Below are the code and all the weights of a small trained network. Each question names an input and a class and asks about switching units off, where a switched-off unit gives its printed mean instead of its output.

import numpy as np


def w(rows, s, z=0):
    codes = np.array(rows[::2]) - 128.0
    scale = np.full(codes.shape[1], s)
    scale[-1] = z or s
    return codes * scale


def norm(h):
    return h / np.sqrt((h * h).mean(-1, keepdims=True) + 1e-5)


def f(y):
    return np.maximum(y, 0)


def log_softmax(a):
    a = a - a.max(-1, keepdims=True)
    return a - np.log(np.exp(a).sum(-1, keepdims=True))


def net(x, mask):
    res = np.array(x, float).reshape(1, 4) / 4 @ E
    u = 0
    for l in range(2):
        y = f(norm(res) @ A[l][:, :-1].T + A[l][:, -1])
        res = res + np.where(mask[u : u + 7], y, B[l][:, -1]) @ B[l][:, :-1]
        u += 7
    return log_softmax(norm(res)[-1] @ U[:, :-1].T + U[:, -1])


A, B = {}, {}
E = w([
[133,129,139,126,121],'x0',
[145,170,126,253,120],'x1',
[215,45,128,126,176],'x2',
[145,132,151,127,113],'x3',
],0.0061)
A[0] = w([
[51,222,130,20,96,159],'L0N1',
[64,122,90,102,137,220],'L0N2',
[163,72,103,50,144,42],'L0N3',
[80,120,109,107,75,139],'L0N4',
[75,177,135,102,131,92],'L0N5',
[137,85,114,248,107,3],'L0N6',
[51,254,126,208,93,151],'L0N7',
],0.0087,0.0016)
B[0] = w([
[217,193,69,193,217,226],'L0N1',
[245,55,213,136,86,173],'L0N2',
[12,94,109,107,138,180],'L0N3',
[150,144,102,144,170,164],'L0N4',
[170,194,147,84,132,171],'L0N5',
[254,193,108,109,148,188],'L0N6',
[65,42,135,102,39,254],'L0N7',
],0.0083,0.0097)
A[1] = w([
[124,127,170,111,63,93],'L1N1',
[234,254,118,158,220,202],'L1N2',
[46,148,130,152,23,126],'L1N3',
[164,195,118,141,242,255],'L1N4',
[209,225,133,152,196,229],'L1N5',
[32,71,132,97,167,147],'L1N6',
[193,114,137,140,138,232],'L1N7',
],0.0097,0.0013)
B[1] = w([
[116,83,37,151,149,155],'L1N1',
[216,108,191,207,205,254],'L1N2',
[192,3,56,118,34,179],'L1N3',
[178,127,126,207,29,202],'L1N4',
[202,114,218,129,209,224],'L1N5',
[58,126,222,43,179,166],'L1N6',
[81,167,175,125,145,184],'L1N7',
],0.011,0.012)
U = w([
[254,123,206,227,179,216],'0',
[8,90,205,17,187,215],'1',
[69,211,96,148,118,44],'2',
[86,186,72,124,123,3],'3',
[90,199,70,130,122,11],'4',
[61,182,123,150,90,17],'5',
[154,30,32,158,9,213],'6',
],0.0091,0.004)

Each question gives the input, the list of numbers given to net, and the class t.
The units are the neurons (one row each of A and B). Each row of codes is followed by its name. A weight is (code - 128) times the scale printed after its matrix; where a second scale follows, it is the last column's (A, B and U).
mask holds one flag per neuron, layer by layer. A switched-off neuron (its flag False) gives its mean, the last column of its row in B, instead of its output. The means were averaged over made-up inputs and are rounded, as every weight is.
A unit's drop is (log p(t) with every unit on - log p(t) with that unit switched off) / (log p(t) with every unit on - log p(t) with every unit switched off).
The circuit of an input: a set's keep is (log p(t) with only the set's units on - log p(t) with every unit switched off) / (log p(t) with every unit on - log p(t) with every unit switched off). Starting from the 12 units with the biggest drops (on a tie, the unit counted first), units are removed one at a time, each time the one whose removal leaves the highest keep (on an exact tie, the one counted first), for as long as the keep stays at least 0.8.
circuit, biggest first: the units of the circuit, biggest drop first
unit that matters most: the unit with the biggest drop
k most important neurons: the k neurons with the biggest drops, biggest first
k most important neurons of layer l: the k neurons of layer l with the biggest drops, biggest first
drop of u: that unit's drop, to one decimal
input [2,0,3,7], class 1: 2 most important neurons of layer 0 : L0N1, L0N6
input [0,0,7,1], class 1: 3 most important neurons : L0N1, L0N3, L1N2
input [-3,1,-3,-3], class 6: circuit, biggest first : L0N7, L1N2
input [3,-8,2,-3], class 1: unit that matters most : L0N3
input [5,8,-2,5], class 6: 2 most important neurons : L0N7, L0N1
input [4,6,0,-5], class 6: 2 most important neurons of layer 0 : L0N7, L0N1
input [-5,0,5,1], class 1: 3 most important neurons : L0N1, L0N3, L1N2
input [-2,0,6,7], class 1: 2 most important neurons : L0N1, L0N3
input [-1,1,-8,4], class 6: 2 most important neurons of layer 0 : L0N7, L0N6
input [-3,0,8,-1], class 1: 2 most important neurons : L0N1, L0N3
input [-2,8,-4,1], class 6: drop of L0N7 : 0.5
input [6,4,-8,-2], class 6: drop of L0N7 : 1.1
input [-8,-7,8,-3], class 1: drop of L0N6 : 0.0
